Below is a small trained network, with its code and all its weights. Each question gives an input and a target symbol and asks what happens when units are switched off, that is, made to give their printed mean instead of their output.

import numpy as np


def w(rows, s, z=0):
    codes = np.array(rows[::2]) - 128.0
    scale = np.full(codes.shape[1], s)
    scale[-1] = z or s
    return codes * scale


def f(y):
    return np.maximum(y, 0)


def softmax(a):
    e = np.exp(a - a.max(-1, keepdims=True))
    return e / e.sum(-1, keepdims=True)


def log_softmax(a):
    a = a - a.max(-1, keepdims=True)
    return a - np.log(np.exp(a).sum(-1, keepdims=True))


def net(x, mask):
    ids = ['ΞΣΨΩαβδεζηλπτφ'.index(c) for c in x.split()]
    T = len(ids)
    res = E[ids] + P[:T]
    q, k, v = (res @ M[0].T for M in (Q, K, V))
    z = softmax(np.where(np.tri(T) > 0, q @ k.T / 4**0.5, -1e9)) @ v
    res = res + np.where(mask[0], z, O[0][:, -1]) @ O[0][:, :-1]
    y = f(res @ A[0][:, :-1].T + A[0][:, -1])
    res = res + np.where(mask[1:17], y, B[0][:, -1]) @ B[0][:, :-1]
    return log_softmax(res[-1] @ U[:, :-1].T + U[:, -1])


Q, K, V, O, A, B = {}, {}, {}, {}, {}, {}
E = w([
[135,62,213,171,112,78,124,133,176,144,138,142],'Ξ',
[68,161,52,36,152,116,62,136,77,153,77,137],'Σ',
[32,51,79,143,115,97,130,189,125,140,92,111],'Ψ',
[216,92,176,136,145,137,100,99,155,145,150,164],'Ω',
[190,144,162,100,151,153,117,72,88,136,28,124],'α',
[110,51,211,130,133,143,161,137,6,182,119,121],'β',
[106,73,136,117,148,93,85,168,173,94,121,182],'δ',
[19,195,107,120,184,75,103,24,185,148,99,190],'ε',
[98,98,177,104,89,85,50,94,163,182,157,97],'ζ',
[36,155,115,157,126,114,144,72,115,217,141,73],'η',
[169,64,109,102,119,194,73,117,83,147,181,131],'λ',
[108,137,130,168,134,194,183,61,77,145,62,124],'π',
[137,153,110,68,198,74,40,117,212,101,96,172],'τ',
[195,151,75,80,147,161,51,50,170,108,150,182],'φ',
],0.02)
P = w([
[51,33,137,161,219,126,87,74,157,197,59,59],'0',
[108,109,175,88,99,172,82,153,136,115,140,168],'1',
[40,55,220,78,32,186,142,102,106,122,32,155],'2',
[178,103,86,72,191,106,202,154,136,156,97,93],'3',
[53,165,177,45,108,216,109,231,165,139,172,63],'4',
[112,129,172,158,147,154,68,150,129,108,127,210],'5',
[208,81,74,82,166,69,220,152,125,123,122,97],'6',
[171,136,110,136,13,47,124,30,98,121,101,127],'7',
[27,116,149,192,177,126,16,153,125,153,164,169],'8',
[209,80,73,92,168,93,225,152,92,140,135,127],'9',
[143,138,81,168,66,65,67,81,35,97,39,126],'10',
[102,171,130,188,172,153,55,195,73,117,153,206],'11',
[191,69,102,110,172,106,217,128,125,177,151,84],'12',
[216,146,49,144,10,39,97,80,78,122,114,21],'13',
],0.013)
Q[0] = w([
[214,79,48,96,146,46,176,74,142,151,105,95],'H0',
[149,156,65,182,74,96,142,148,129,97,130,113],'H0',
[72,108,171,164,211,236,68,177,151,174,103,184],'H0',
[94,204,164,30,169,220,254,232,219,109,195,43],'H0',
],0.0069)
K[0] = w([
[111,198,103,173,107,100,182,180,75,159,138,120],'H0',
[132,199,140,157,135,100,115,152,160,119,167,89],'H0',
[63,41,152,109,176,142,128,54,171,182,94,48],'H0',
[131,129,130,1,32,142,235,124,174,129,118,137],'H0',
],0.0098)
V[0] = w([
[56,121,155,186,159,97,185,239,171,135,195,139],'H0',
[67,112,69,85,62,178,82,246,73,67,124,2],'H0',
[14,163,213,216,126,168,253,129,122,155,179,75],'H0',
[75,190,156,143,66,10,154,121,245,153,90,62],'H0',
],0.0058)
O[0] = w([
[57,146,183,55,111,241,203,144,228,178,178,94,5],'H0',
[173,170,52,132,135,75,151,87,83,135,84,252,38],'H0',
[146,45,210,169,92,104,227,15,153,79,166,118,95],'H0',
[141,150,52,146,16,70,129,75,188,170,86,43,38],'H0',
],0.011,0.003)
A[0] = w([
[85,100,161,120,125,150,47,135,120,59,76,142,166],'N0',
[166,111,113,160,95,115,167,89,127,29,110,200,197],'N1',
[99,109,128,125,161,184,97,138,128,194,88,128,144],'N2',
[117,116,92,163,235,69,194,112,123,117,89,68,3],'N3',
[140,159,129,147,35,145,75,139,144,134,90,56,208],'N4',
[91,161,162,78,171,175,158,192,137,141,132,155,104],'N5',
[192,104,71,183,209,138,192,156,197,178,125,75,114],'N6',
[122,105,149,145,112,189,188,83,186,145,172,76,138],'N7',
[147,145,75,98,186,62,91,80,120,149,119,145,103],'N8',
[63,195,215,80,95,198,130,141,134,128,195,146,132],'N9',
[102,199,168,133,113,134,47,140,117,136,125,122,130],'N10',
[95,35,146,140,136,114,145,132,142,164,67,107,122],'N11',
[130,99,102,159,116,166,127,129,125,141,163,154,184],'N12',
[147,118,182,138,95,87,121,164,153,35,143,135,139],'N13',
[164,133,123,64,222,135,93,145,146,223,121,106,158],'N14',
[104,97,105,114,186,2,171,163,133,140,152,105,130],'N15',
],0.0077,0.0051)
B[0] = w([
[120,119,128,177,85,195,184,93,116,167,215,84,246],'N0',
[46,124,188,133,161,116,125,115,140,203,138,104,202],'N1',
[159,173,170,122,62,101,140,178,183,106,148,200,203],'N2',
[118,219,110,173,174,143,179,108,208,138,111,166,163],'N3',
[172,215,124,128,168,91,114,140,124,38,105,150,221],'N4',
[141,193,124,100,130,33,212,93,136,126,182,108,167],'N5',
[139,139,41,167,216,177,96,147,122,171,167,87,159],'N6',
[96,154,153,53,154,140,2,104,150,116,96,131,211],'N7',
[95,80,134,139,85,185,169,113,72,120,93,106,227],'N8',
[96,40,10,165,104,182,224,123,196,94,34,150,177],'N9',
[177,109,132,155,180,113,156,204,117,88,179,165,211],'N10',
[213,138,147,165,165,122,141,163,92,99,160,175,208],'N11',
[138,106,111,112,71,40,192,100,212,147,18,174,159],'N12',
[104,142,49,142,129,190,123,49,102,128,81,95,171],'N13',
[125,84,180,116,41,103,136,124,170,160,109,89,237],'N14',
[117,134,159,104,112,96,137,128,136,179,160,106,183],'N15',
],0.0068,0.012)
U = w([
[72,104,120,88,149,182,110,174,154,128,61,99,102],'Ξ',
[105,114,109,139,98,149,79,128,94,181,88,192,76],'Σ',
[92,123,126,81,78,125,133,128,123,236,67,139,175],'Ψ',
[127,151,112,154,104,181,210,137,154,95,221,81,103],'Ω',
[99,100,55,156,159,165,75,112,42,110,149,73,118],'α',
[84,64,59,125,253,201,154,121,108,112,98,115,254],'β',
[158,107,69,118,141,109,205,169,204,148,79,170,170],'δ',
[95,116,121,90,195,125,91,145,88,65,117,44,49],'ε',
[206,165,67,191,49,54,190,61,107,87,134,120,120],'ζ',
[122,89,166,59,95,34,110,109,118,172,119,81,140],'η',
[128,154,169,40,209,114,138,141,109,115,189,220,177],'λ',
[98,139,91,152,98,169,151,42,70,221,227,5,128],'π',
[144,209,142,118,126,97,131,154,145,125,144,157,88],'τ',
[102,147,156,103,180,199,69,184,96,171,155,117,34],'φ',
],0.0053,0.0018)

Each question gives the input, a string of symbols that net reads in full, and the target symbol t.
The units are the heads (4 rows each of Q, K, V and O) and the neurons (one row each of A and B). Each row of codes is followed by its name. A weight is (code - 128) times the scale printed after its matrix; where a second scale follows, it is the last column's (O, A, B and U).
mask holds one flag per unit, heads first, then neurons. A switched-off unit (its flag False) gives its mean, the last column of its rows in O or B, instead of its output. The means were averaged over made-up inputs and are rounded, as every weight is.
A unit's drop is (log p(t) with every unit on - log p(t) with that unit switched off) / (log p(t) with every unit on - log p(t) with every unit switched off).
The circuit of an input: a set's keep is (log p(t) with only the set's units on - log p(t) with every unit switched off) / (log p(t) with every unit on - log p(t) with every unit switched off). Starting from the 12 units with the biggest drops (on a tie, the unit counted first), units are removed one at a time, each time the one whose removal leaves the highest keep (on an exact tie, the one counted first), for as long as the keep stays at least 0.8.
units of the circuit, in order: the units of the circuit, biggest drop first
top k neurons: the k neurons with the biggest drops, biggest first
drop when u is switched off: that unit's drop, to one decimal
input Ω Ω λ τ ζ, target λ: top 2 neurons : [N10, N5]
input λ Ξ ζ π π, target ζ: units of the circuit, in order : [H0]
input η τ Σ Ω α η β τ, target η: top 3 neurons : [N7, N0, N1]
input Ξ δ Ω, target Ξ: units of the circuit, in order : [H0, N7, N9]
input ε λ Σ λ Ω, target Σ: units of the circuit, in order : [H0, N8]
input τ φ τ η α φ Ξ ζ π, target τ: units of the circuit, in order : [H0, N2, N4]
input ε π ε, target ε: units of the circuit, in order : [H0, N7, N4, N14]
input δ Ψ β α π λ Ψ Ω Ω δ Σ Ω Ξ Σ, target Ω: top 2 neurons : [N0, N5]
input τ α Ψ α Ξ φ β β α α β β π Ω, target β: units of the circuit, in order : [H0, N9, N13]
input δ Σ Ξ Ξ φ, target Ξ: units of the circuit, in order : [H0, N7, N9, N0]
input Ξ λ Ψ Ω Σ α Ω Ξ β Σ η, target β: top 3 neurons : [N9, N14, N2]
input φ φ Ψ τ ζ ε α Ω η Σ Ψ Ω, target φ: top 3 neurons : [N9, N10, N0]
input ε π Ξ η η Ω α λ π ζ ζ, target π: top 3 neurons : [N0, N13, N2]
input τ Σ φ Σ λ Ω π Σ φ, target τ: units of the circuit, in order : [H0, N4, N2]
input Ξ β λ λ α Ω π π, target Ω: top neuron : [N0]
input ζ Σ π, target ζ: units of the circuit, in order : [H0, N4]
input φ ε τ α Ω, target τ: top 2 neurons : [N4, N2]
input Ω φ λ, target Ω: top 2 neurons : [N0, N2]
input Σ Ψ ζ ε δ, target ζ: top 2 neurons : [N7, N4]
input π β Ω φ π δ λ λ δ τ λ, target δ: top neuron : [N9]
input π δ Ξ η Σ Ω π φ, target Ω: drop when N7 is switched off : 0.1
input Σ α Ξ ε, target Ψ: drop when N11 is switched off : 0.1
